<90> [ 145   31    6  -81   35    0  -87 -149  111 -105   -3  -88  -67   57
  -50 -206 -108  186   21  -35  109   86  213  -68 -122   -8  101]
<92> [ 108   97   86 -128   39  137 -145   45  -74  -97  141  -93  -62   22
  -59 -224 -112  113 -106   21  129  189  247   10 -152  -87   39]
<92> [-134  -20    6   70  -13  -29   41   39    6   45  -17   -4   91  -50
   51  175   71  -57   65   71  -12  -39  -98  -66   44  -12 -111]
<90> [-159   27  -91 -191 -256 -160  248 -160  189   68   18 -194 -111 -124
  147  -87  -78   14  -96  -59  -84  -35   49  161  -91  258  155]
<87> [ 144  202   67  -95 -116   94   31  157  -64   33  194 -331  129   23
 -238  -86   -5  154 -108  -78   31  271  380 -150  -83   15  111]
<92> [  33  -56   97   -2   54  -41    5   91  169 -126   30  105  -30  -69
  206  125   31   -3    1  -55  -67 -118 -143    1   56   84  -77]
<88> [  23    5  172   26  125  -19   45 -116  196  -18  158  146   38  -99
   98  326 -148   33   95  -26   14 -145  128 -157  -32 -102   34]
<88> [  91   98  167  -97   42   96   97  -24  260 -174  150  216 -162 -228
  352   80 -215   13  -93  -74   18 -206  -51  172  -79  103  -64]
<87> [  28    4  152  -49   92  -50  -31   37   91 -115   66  -11  -32  -92
   97   71  -41   43 -104  -47  -46  -35  -57  -41  -37  -45  -18]
<90> [-288   83  -44  -59   15   13  174 -144 -187  234   20   63  -89 -100
  -61  111 -137  -92  -60  152  102  -98  -19   96 -121 -146   40]
<98> [  74 -108  -25  222  136   64 -149  -94 -191 -135   45   80  137  114
 -170   83  -34   28  -55  -89 -115  -81  -48 -148  208 -257  -74]
<92> [-144 -192 -205  267  -57  -33 -156 -197 -250  165 -177   23  206  146
 -183    7  102 -200  171  129  -68   70  -82  -33  118 -183  -95]
<90> [ -70   46 -225  -59 -134 -123   35   52 -103  227 -134 -153    9   59
 -103 -142  135  -39   37   68  -23   94   41   10  -66  164    9]
<98> [  79  -45   13  172   48  123 -108  116  -86   -8  138  206  150    7
   48  196   20 -110   63   -2  -80  -62    1  -58  107  -54 -209]
<87> [ 220    6  106  -28  -62   16  -58    5  -40  -11  107 -266  102  108
 -298 -152   -3  144 -100 -145  -26  286  280 -130  -78  -69  186]
<88> [  58  -36  132  -36  -59  -27   -8  146  103   30  -72 -229   87  107
 -151  -57  192   90  140   26  126  291  105 -136  -60   40  124]
<88> [  63  -13   22 -133   -1  -18 -118   21   57  -89   61 -122  -58   78
   -6 -184  -14  114   -2  -10   53  145  209  -37  -72   33  111]
<88> [-222  -79   92  180  -14  -17   -4 -115 -123  241   53  -39  278    7
 -184  359   28 -186  190  147    2  108  121 -183   38 -297   51]
<92> [ 172   37  206   60  133  194   23  324   39 -201  147   88   62   49
  -25  180   89  137    4  -97   71  -23  -26 -150  159  -23  -67]
<90> [  17  -52  155   97   65   43  -12  117   60 -151   58   47   90  -35
   73  195   55  -13  -10  -56  -63  -55 -137  -70  152  -66  -74]
<90> [-211  -20  -42  -48  -16  -74  -33  -12  114  -71  -54  -25  -22  -48
  225   44   31  -47  104  121   20  -61  -51   12   66   52  -35]
<90> [-185   46   31  107   60   46  -44 -123   70   60  -29   89  123  -76
  109  249  -50  -95  273  223  152  -47   72 -115    1 -154  -97]
<92> [   2 -265   46  146   15  -31 -198 -139  -73  -51 -175   -6   54  121
 -101 -150   90  -79   49   38   -7  168 -187   48    2 -172  -20]
<88> [  51  196 -139  -55   39  103   50   89  -76  -55  135  136  -93  -97
  135   -1 -129   46 -150  -44  -42 -230   20   60   27  112 -167]
<87> [ -62   14  139   45  165   72  -23  138   26 -157   -1  158  -31  -94
  174  171   17  -25  -20   54   43 -144 -247    1   87  -89 -161]
<87> [ 135  -85   73   30  133  -62 -116  126   69  -87 -103   62  -18   68
   10   -9  128   41   48  -33   -8   10 -139  -78   25   11  -40]
<98> [ 26  -1 131 -94  26 -43 -64  16 155 -45  25 -57 -23 -10  68  -6  -6  22
  73  23  56  99 128 -37 -66  -3 120]
<98> [-120 -139 -233   33   26 -109  -79 -299   45    3 -226  183 -133   77
  129 -126  -50  -87  168   88    9 -173 -108  132   65   22   40]
<90> [147 -25 136 131  33  80  -2 105 -17 -30  69  43 131   1 -87 142  47  -6
 -20 -90 -54  31 -49 -83  57 -68 -70]
<87> [  53 -100  104   67   74   -1  -47    4   89 -155  -19  178  -50  -99
  206   54  -19  -65  -81  -57  -93 -132 -288  109   30   -2 -157]
<98> [ 127  -58   33  -74  -47 -103   20 -124  253    3  -96  -42  -72   33
   27 -122   -1   83  120  -48   59   75   87    3 -128  136  145]
<92> [ 196  -97   23   40   79  -82   20 -118   94  -94 -221   45 -100  117
 -126 -135   34   67   -6 -167  -39  -50 -169   44   97   -7  215]
<90> [-115  -27 -102   27   52  -10  -42  -36  -31  -44 -104   93  -56    6
  103  -18   14  -36   47   86   28 -115 -144   48   67   -6  -92]
<98> [ -56  -77 -125   -5   67  -68  -98 -223   40 -124 -122  104 -126   39
  118 -125  -92  -14   27   10  -26 -152  -76   93   89  -33   60]
<87> [-162 -158 -150   84   -8  -97   -2 -169  -91  166 -121   85    9   79
  -63   33   42  -83  128  103    9  -45  -85   -3  -15  -45  -29]
<88> [ 55 114 -40 -54  44  29  34  -1  46 -17  31  53 -66 -45  57  -9 -77  79
  -8  -3  55 -91  64 -18 -55  61 -43]
<98> [  -2  118  298   63   40  -13   21  177   -4   22  146 -281  281 -108
 -171  322   71   38  -63  -18  -43  181  100 -313   -7 -212   -4]
<92> [ -24  -30  -40  153   88   67  -72  -61  -40   37  -47  249   52   -7
   73  149  -23 -136  154   91   21 -131  -79    8   75  -95 -130]
<98> [ -88  -39  -49   -6 -124   36  164    4 -164  225  -89   -3  -49   35
 -165  -90   65  -91  -37   44   62   92 -115  175  -89   30   54]
<90> [  49  187  -13  -89 -112  -22  117 -106  100  257   90  -98   65  -47
  -98   75 -109   -8  139   26   68   95  422  -80 -163   56  203]
<88> [-208  -62  -39  107  -69  -56  -43  -96  -10  144   53   36  175  -58
   94  251   -1 -211  164  129  -83  -20   71  -50   54  -76  -63]
<92> [  51   26  169  -72  105   32  -92   23   44 -196  253  -72   17  -33
   28   75 -129  140 -127  -78  -27   14  197 -148   -2 -132   41]
<92> [ 108 -150  229  -34  108   58  -44   22   70 -310  -21   16 -147   44
   14 -158   -6  126 -171 -130   34   37 -229  103   38  -90   82]
<92> [   1  -46  101   61   25   -4    7  189   66  -91   60  -35  112   -1
   41  183  130   39   26  -35  -46   -4  -79 -146  111   23  -98]
<88> [ 116  109  -38 -124  -48  119  -86   67   22  -63  219   44  -60  -33
  142 -126 -133   32  -49  -16   12   25  278   73  -85  119  -43]
<87> [  53   74  -20  -12 -111  118  129  -52 -101  108  131  -37   21    9
 -162  -36 -100   24  -75  -61   24   60  183   50  -57   -3   86]
<87> [-115   90  -61  -71 -134   -6  119  -96 -172  284   23 -271   68   57
 -335  -79  -16   61    6   90  135  241  283  -86 -195  -75  157]
<88> [ -95 -161  -79  -62   12 -168 -157 -166  111 -137    8   30  -83    4
  229  -69  -64  -41   -5  -10 -145  -95   -5   54   53   32   36]
<87> [ -25   47   34  -35  -47   25   50  -44  -84  107   12 -100    7  -11
 -140  -56  -35    3  -52   28   60  120   78   21 -115  -69   72]
<98> [ 122   27  -53   40 -113   54  125   40  -49  161  -10  -43   59   68
 -199  -44   62   41   33  -53   38   99   78  -18  -66  100   17]
<98> [  79  -57  142  -40   60  -48  -70  -13  164 -148  -33  -19  -48  -12
   83  -42   -1   48   -1  -47    4   36  -42   -4  -15  -12   68]
<88> [  81 -154  -42  165  -96  -40   15  -20  -36  148 -195    8  109  111
 -168  -34  178 -106  121  -24  -44  116 -153   29   27   36    0]
<88> [  50  -85   42  160   -8    0  -15  -46   -7  175  -62   31  173   84
 -179  142   91  -66  218   48   49  117   64 -136  -23  -90   13]
<98> [ 245 -155   58  227  230   44 -320   -3   86 -326 -132  160  101  182
    6    5   86   46  179  -76  -35  -49  -98 -168  286 -159  -42]
<98> [ -91  -88 -105   10   14  -85  -99 -162  113   57  -89  151  -34   24
  167   24  -25 -113  236  121   29  -76   53   33   -1   32   17]
<87> [  41 -135   88  123  -13    6 -116  -22  -40 -106   15 -133  151   55
 -111  -16   63   45  -38  -43  -53  149  -43 -112   30 -127  -75]
<87> [  23 -161   21   47   21  -83 -190 -183  -39  -49  -57  -22   19   74
  -54 -114  -33  -90  -16  -29 -109   88    7   45   34 -157  129]
<87> [-154   60 -170  -51  -92  -78  135   -6  153   32  -66   25  -55  -95
  244   55   25    1   97   73   13 -176  -80   35    6  249 -133]
<90> [-290  -59 -151   65  -39 -122  -45 -187 -107  135 -234 -171   85   78
 -127  -29   90  -64  168  202   78   88  -30  -78   31 -137   48]
<92> [-141 -151   91   57    1   39  -46   63  -69 -164   86  -48   56    3
   47   58   52    6 -103    1  -48   24 -164  -10  103 -101 -115]
<92> [ 141 -128  -12   82  186   53 -236  -27   16 -355 -178  215 -142   91
  147 -211    4    3  -39  -67  -38 -142 -306  142  211  -66  -56]
<90> [-123  -52  116   21  -63  -65   24   96  138  -87   27 -145  120  -68
  122  163  108  -15   33   13  -58   44  -78  -88   83   29  -50]
<88> [   3  105   35   78  -17  174   42  105  -98   71   77  102   77  -71
    5  116  -19  -92   16   61   54   -6   -1   41   -2  -39 -140]
<98> [-183   42  -74  -84 -109 -111  167 -190    4  147  -11  -70  -70 -132
   42    8 -110  -51  -97   28  -43  -71  -24  109 -122   39   48]
<90> [  77  -36   93 -119  104  -54 -112   48  105 -297   12 -163  -92   76
   11 -166   10  227 -109  -98   11   52   25  -98   53  -19  113]
[  -8  -84 -107   10  131  -19 -210 -101  -13 -188 -160   63  -99  136
   44 -196    3   47   79   50   55  -49  -56   10  119  -76   33]  <90>
[ 263  -23   32   17  241   16 -364  135  167 -422  -55  193  -88   32
  309 -131   11   51   19  -70  -76 -135 -115  -14  175   34 -146]  <92>
[ -65  -81    4  113   53    2  -75 -121  -97  -26   30    0  101   47
  -95   94  -35  -18   12    9  -42  -12   18  -98   91 -196    5]  <92>
[  35 -164  -67   78  -15  -68  -58  -26 -167   32 -143  -85   28  177
 -249 -154  133   -4  -47  -63  -75  114 -120    1   75  -68   90]  <88>
[ -13    7 -148 -259 -149 -123  131 -130  -33   64   -2 -157 -253   24
  -59 -361  -99   89 -244 -113  -58   35   78  223 -152  182  244]  <90>
[  78   -5   11   -6   26   92  -46  156   11 -107   81  151  -53  -28
  164  -14    7  -17  -47  -27  -25  -73  -83   87   31   97 -154]  <98>
[-201  105  -19  -35  -65 -122  194   67   73   96 -150 -198   41  -84
    1  123  130   16   45   77   38  -17 -131  -78   20   82    8]  <88>
[ -33   71  -40   23 -117  -55  135 -137   62  279 -155 -111   78  -10
 -154   17   35  -27  194  101  135  130  110  -50 -168   34   83]  <88>
[ -68  -87  -34  -18   13   56  -52 -123  -54  -37   -5  160 -134  -27
  121 -126 -103  -61  -51   62   45  -55 -110  197  -82  -31  -83]  <90>
[-113 -225  -67   91  172  -46 -128   82  -24 -248 -277  219 -161   47
  226 -101  169  -17  -17   70    5 -199 -606  125  148   19 -285]  <98>
[-114  105  170    6  -13   66  171  141    3   16   75  -68   72 -126
    1  231   26  -26  -60   17   28   -7  -80  -30   41  -60   -9]  <88>
[ 108  105   36  -61  -23  -30   92   71  172   68   30  -86   36   -2
  -37   68   34  130  119  -22   86   52  194 -162  -94  133   51]  <88>
[ 262   90  212   29   34  204   64  221  -88  -63  235  -94  110   49
 -274   52    2  198 -147 -163   54  157  164 -168  -30  -82    7]  <87>
[ -27   -8 -171   66   13   -4   52  -74  -25  -27 -136  133  -72   -3
   73  -43   -3   -8   -3   -4  -23 -197 -213   86   81   78 -121]  <90>
[ -20   29   94    0   35  -70  125  -88  105   92 -171  -28  -31  -46
  -69   54   20   13   68   32  102    9 -109  -15  -90  -40   98]  <92>
[ 71  23  80  14 -54  21  71  24 134  54  61  32  55 -54  48 115  -4 -21
  82 -24  10  18  76 -20 -49  75   0]  <88>
[ -96   31 -181  -12 -140  -49  -15 -310 -126  310 -105 -120   34   53
 -209 -176  -88  -84  125  147   98  179  266   42 -206  -72  138]  <88>
[-129  -45  -44  -10  -44 -113   36 -183 -138  157  -82 -203   38   81
 -275  -59    1    4  -24   27    1  130   80  -56  -42 -155  211]  <88>
[ -65   83 -152    7  -23 -117  -78 -213  -73  169  -58 -134   86   10
 -124  -27  -72  -34   74   83  -23   51  229 -114  -70  -94   77]  <92>
[  41   70   19   28   79    0   33  257  198 -104  -32  189   -8 -100
  307  213  114  -33  110    6  -30 -220 -200  -29  132  202 -210]  <92>
[ -86   75 -131   31  -35   94   -4  -81 -185   85   82  103   13  -10
  -11   25 -121 -149  -25   37  -55  -89  108  113   97  -80   36]  <98>
[ -18  136  -72 -295 -128  -37  213   -7   29   20 -106 -235 -278   11
  -81 -391  -29  178 -183  -46  134   94   28  200 -164  205  250]  <98>
[  40    7   68  -44  -44   73   93  153  -59   -8   15   -7  -69  -26
  -22  -82   50   10 -148  -48   14   49 -149  129  -50   69  -41]  <98>
[  48   17  127 -231 -111   -1  189  132   36   51   28 -192 -175   -6
 -108 -234   43  155 -187  -66  121  207   -4  124 -253  158  137]  <98>
[ -15  136  -51 -165   57   24   37   38   -5   23   67   57 -170  -67
   93  -80 -104   89  -69   56  109  -77   80   44 -164   83  -51]  <90>

(81) [-264  -77  234 -177 -159   50  -50   94   46   79   19 -208 -253  183
  -20  141  -54  119   90  147   -7 -123  105 -112  -11  125  137]
(84) [  98 -212  -51   46  -16 -156 -100   19 -315  -42 -129  275  -48   83
    5  -75  -96  101  -36  136  187  -78  -82  -65   58   -9   93]
(84) [ 304  -34  -32  -49  267   94 -108  -31  137  -76 -211   29  154 -266
   12   23 -188 -103 -105 -141  169 -266 -128  210 -111 -265 -339]
(81) [ -77 -184  102 -139   67   74  -34   46    8  -65   60 -228  -62  253
 -174  -60   21   15  129  158  132   41  -95   77   -8    4   85]
(83) [ -44   98   55  -51    7  -82    8  -93   98   77   88   27   37  -50
  -36   82    8  -31   -2  -45  -58   25  -91  -32 -105    5   86]
(81) [ 255   28  -34   21   38  124  -63  -98   26   22  -74  157  112 -109
   11    2  -62  -66 -105 -124  -64 -152   12   57 -123  -83 -106]
(83) [-160 -148  -15 -145  -33 -172   -3   69  -51   80  119 -116 -134  144
  -61 -109  -15  187  111  162   95  -48  -24  -26   59   29  189]
(87) [-131   99  -13   96 -103 -160   36   44  -28  -84  -45 -105   11 -113
   80  -70  110   31  117  -23  -69   90   63  -25  122  115  102]
(83) [-245  -24  128  -48  -35  130   98   89  -44  -23  218 -180 -131  347
 -120  194   20   29   49  188   83  262  -12  -63   38  101  140]
(87) [  48  -52   14  -11    5  -46   36 -117   33   87   35 -128  -34  -69
  -32  -10 -226  -48    8  -15  118 -294   61  145 -109 -266  -90]
(84) [-164  -89  -89  162 -136 -277    6  -93 -145  202  -62  385 -167  136
   49 -296   -9  -53  -97  254  -28  -90   22 -271  -33 -129 -138]
(83) [-162  148 -113   22 -102 -161  106   23  -41  206  182   34  -48   72
  -20   77  -32   96  -23    9  -89   96   39  -93  -37    0   95]
(87) [ -17 -133  -35    7   20  -69   23   87  -87 -142  -50 -133  -65  -15
   31  -76  -54   58   78   61  169   -8    9   67  136  -53  -14]
(81) [-204  -50 -157  182  -42 -183  105  125 -222    1   22    2  -89  160
   20 -162    0   65   30  222  146  121   62  -51  182  -51  -53]
(84) [ -27   16   50   38  -53   57   -1   14   19 -123  -16  -88  -12   -1
   29  -67    3    7   50   88    7  -34   62   -5   16    6  -11]
(84) [ 152  -16 -201   12  127  -16  -12  110  -41   17 -110   42   74 -109
   30  -23  -53   43  -64 -128   55  -23  -15  109   59  -89 -176]
(83) [-307  233  -60  135 -112 -303  156  -20  -60  117  209  -34    6   46
  -28   48   54   30   66   72  -50  233  -21  -99   14   41  183]
(83) [  47 -272    7  -76  -11   87  -64  122 -148  -15 -124  -93 -136  129
   -7  -41  -49   84   42   30  118 -125   98   70  129   26   -1]
(87) [-189 -138   45   14    1 -111  -37  -20 -122  186   10   63  -92  303
 -143 -101   15  -30   21  228   94  -29  -59  -60  -31  -26   28]
(87) [ -71 -145   64 -191  104   75  -93  145  -15  102   -6 -201  -65  209
 -147   91  -88  124   54  100  166 -126  -41  109  -11    7   33]
(83) [ 126 -121   25  -64  198  201  -52   25   72 -123  -27  -33   85   41
  -45  -61   80  -55  -15   25  101   43  -92  103   49   10  -93]
(87) [ 211  -22  -75 -103  127   31  -42   -9   51  -15  -18  -17  141 -129
  -37   22   65    3   12 -236  -45   45  -95  141    1   44   60]
(83) [ 136  118  -12  141   -9  119    3 -126  102 -146  -40  169  139 -106
   64 -167  158 -164  -53  -31 -177  100   -2  -64  -51   16 -114]
(83) [  89  112   29   19    8  312   30  -12  194 -132   12  106   16   22
   43   25   81 -139 -124  -14 -180  178    4 -123  -95    1 -234]
(84) [ -57  -29   66   70   92  -74  -50    7  -84  -34 -136   53   48   53
  -63   57   49 -115   12   23  103  113 -148   10   23   28  -25]
(81) [  65 -109  158   23 -117  144 -103 -115  -85  -32  -32  251  -79  156
   10  -59  -46  -15  -79  217   -4 -168   43 -163 -105   24   39]
(84) [ 148   75 -232  153    6 -120   96 -121   21  -55   11  196  132 -127
   26 -263  171 -156  -27 -158 -196  249  -72  -30  -10  -73  -99]
(84) [-193  152  -59  103 -118  -79  117   -6   10   79  147    4  -43   99
   -4  -48   44   -3    3  102 -109  139   64 -120  -24   -8    2]
(81) [  84  -67   12 -149   44   68  -18   19   15   -7   94  -59   18   18
  -42   80   32   88   28  -83   -2   45  -43   56   22  100  172]
(81) [-35 -94 -40 -14 -34 -23  -8  86 -71 -18 -36 -83 -63  60   4 -92  15  76
  61  46  31 -21  61  19  92  29  24]
(81) [  67  157 -359  181  125 -185  158   51  -74   98   51   45  160 -158
   28  -40  -31  -15  -75 -178   31  147   -7  138   82 -178 -182]
(84) [  25 -120   -2    0  -53  -48  -21   28 -130 -121   -7    3  -57   47
   13  -86  -51   96   51  120  106  -39    4  -17   57    1   98]
(87) [ 178   61  -67    9   10   48   65  -35  143 -231  -21    7   53 -285
  143  -40   49  -61  -16 -198 -107  123  -11    3   39  -26  -92]
(84) [   0  250 -156  185   34  -56  144   24  -15  -87   97   70  145 -155
   93   80   51  -19  -64  -87  -32  265   -9   -9   82    9  -42]
(87) [-106   99   70   17  -87   10   54   -1  132 -122   17  -92  -57  -75
   74   -9   39  -37   42   23  -88   78   37  -89   -2   19  -37]
(83) [  34 -174  262 -163  -29  237 -120 -135  118  -16   -1   -8  -81  239
 -147  -45   62 -128   34  106  -77  -71  -66  -59 -184   45   57]
(83) [  98  -53  -58  -53   22   43  -64    5   75   25  -82   69  -10  -29
   13 -149   -8    4  -38   -1  -58 -125    8  -14  -57  -70 -143]
(83) [ 153  172  154  102  -30  255  -59 -224  186 -155   -7  161  151  -19
  -26  -87   39 -219  -75   87 -163  -47  -38  -79 -273  -68 -132]
(84) [  89  104 -116   75   17   55   27   32   58  -93  -23  -49   75  -80
   22 -106  -68   -1  -16   11  -10  -47   44   59  -51 -144 -187]
(81) [ 158   -1 -149   97 -114 -187   11 -100 -166  -45   33  236   50 -116
   73 -168  -28   86  -15  -12  -43  -40   12  -60   -1  -26  146]
(87) [ 137   42  121  -33  145  102  -88 -128  103   55  -83   50  153  -84
  -76  152    6 -172  -54 -159   -9  -67 -123  109 -137  -17  -45]
(81) [-124   50   37   93 -116 -151   32   67 -168  -98   -6  131  -57 -115
  192  135   56  132   -5   29   36  128   53 -159  223  232  220]
(81) [-239   98  -30  122   -9 -108  132  -34  -33  110  184   66  -53  201
  -71   12  -46  -60  -55  224   73  149  -52 -113  -60 -126  -72]
(87) [-141  -18   56   47  -34 -106   30 -111  -28   96   91   -5  -16  155
 -108  -87   47  -85   54  121    5   33  -45  -27  -61  -30   83]
(87) [ 118  -23  129  -25   34  -36 -130 -166  -71  198  -97  134   80  -16
 -104  173 -129  -88  -53 -103   42 -257  -75   85 -190  -53   78]
(83) [ -88   97   73   87 -194  -69   26  -84  -59   53    9   38  -58   28
    5   63  -35  -41   18    4 -114  -16   81  -98  -87   16   92]
(84) [ 107  -61  115    1   34  104 -100    6  -38 -198 -131  -61   58  -15
  -23    9  -35  -17   52   43  103  -78  -42   77  -12   17   18]
(84) [ 316    8    7  -14  169  125 -141  -71   37   18 -198  221  165 -219
   40  122 -107  -80 -163 -184   44 -223  -77  103 -106  -83 -174]
(81) [-242 -109   -3   58 -103 -197   25  129 -160  -74  -46 -193 -149  146
  -20 -148  -24   96  164  223  146    9   48  -20  135   -8   62]
(81) [ 207  -65  277 -155   32  226 -196 -124  122  -84 -154  -71   50  -34
 -102  134 -134  -96   20  -55   19 -299  -74  106 -251  -48    5]
(87) [-102   19  249 -239   42  110  -69 -102  192  228  149 -284  -16  183
 -252  213 -144  -29   71   38   31 -238  -65  130 -293  -80  112]
(87) [-229  -23  133   20 -212 -177  -41    8  -76   18  -87   50 -196   85
   35  -15  -30   34   59  167  -34  -50   31 -212  -25   56   85]
[  56   87 -153  143 -139  -34   83   18  -98  -92   55  121   12 -102
  154 -116   40   96  -29   -1 -100   68  149  -88  110   51   44]  (83)
[ 128  -50  217  -96  -30  206 -151  -89  103  -46 -135   26   -8  -21
  -11   57  -43  -71  -19  -15  -59 -227   11   -9 -153   24  -21]  (81)
[  32 -144   45 -184  166   85   10    7  312  -53  -77 -328  -21 -195
   30 -110  130 -126  104 -223  -28  -36   -5  185  104  -30 -161]  (84)
[ -30  240 -129  -54   61  -63  108   25  242  103   92 -196  108 -216
    4   81   83  -32   31 -298 -194  148   -9  101  -25  -10  -57]  (81)
[-105 -197  -81  129   35 -270   -9  -43 -223   87  -83  136  -20  162
  -79 -267  115  -83   57  131  112   73  -95  -15  109  -24   28]  (87)
[ -20   43  128  -23  -70   58  -80  107  -38 -166 -130   34  -39  -50
   87  179   10   74    4    2  -14   65  -10 -111   51  187   84]  (87)
[-121    6  -74  120   15   91   79   87  -50  -29   77   85  -43  183
   31  -99   78    2  -70  216   39  167   53 -109  108   15 -131]  (87)
[-142  157 -188   70  -58 -239  158   10  -48  177  196  -14  -20   10
  -24   33 -101   73  -14    0   -8   84   17  -21  -34 -133   18]  (81)
[ 146   64  154  -70   47  230 -108  -33  133  -81 -110 -165  111  -57
  -77  128  -52  -83   33 -113  -38 -144   -8  147 -157  -11  -46]  (81)
[ 112   68 -103  -20  134   61  -16  106   25  -59  -34 -142   96  -22
  -84   61 -204   50  -14    3  150  -92  -62  172 -103 -209 -187]  (84)
[ 323 -155  -90   21  249   52  -95 -131   53  -55 -194   11  178  -42
 -166 -249  -98 -236  -15  -69  134 -189 -180  264 -185 -356 -332]  (81)
[  73  -57   73 -206  143  237  -71   70  150   90    8 -147  -26   67
  -88  173 -166   38  -61  -10   99 -203  -14  123 -121 -106 -147]  (87)
[ -78  194   35  166 -107  -13   25   33  -64  -39  -64   86   19 -121
  145  151  -12   12  -55   -7  -44   20  116  -94   62   94   -4]  (81)
[  -4  117   31   54 -120  -64   36  -41   -7 -165   38   31   43 -110
   70   16  127    5   64  -72 -140  204  -17  -93   39  163  198]  (87)
[-112  185  125  100 -113   71    7  -88  121   15   -8   82  -13   -2
   45   24   29 -118  -53   81 -152  -14   63 -153 -125    7  -96]  (81)
[-122 -152  -47   84   28 -212   -8   50 -153   -2 -127  109  -92   61
   25 -139   17  -19   10  137  149   39  -66  -69  130  -38  -72]  (84)
[  -5  248 -123  217 -118  -36  177 -160  152  -62  135  160   76 -223
  186 -202  182 -135  -64  -70 -280  183  119 -147   25   -8  -95]  (84)
[-103  147   97  201 -112   43  -16  -17  -88  -94  -72   94   59   73
   22   10  129  -84   11  104  -90  138   43 -117   14  154   47]  (84)
[-202  -33  -12   35   17  150   65  181  -72    2   92 -187  -69  310
  -76    3   69   55   42  198   83  165   88   12  132   78  -26]  (81)
[  92   76 -108   69   61   71   88  -42  200  -73  -31   33   35 -214
  128 -127   38 -140  -84 -116  -98   34   45    2   12 -143 -312]  (87)
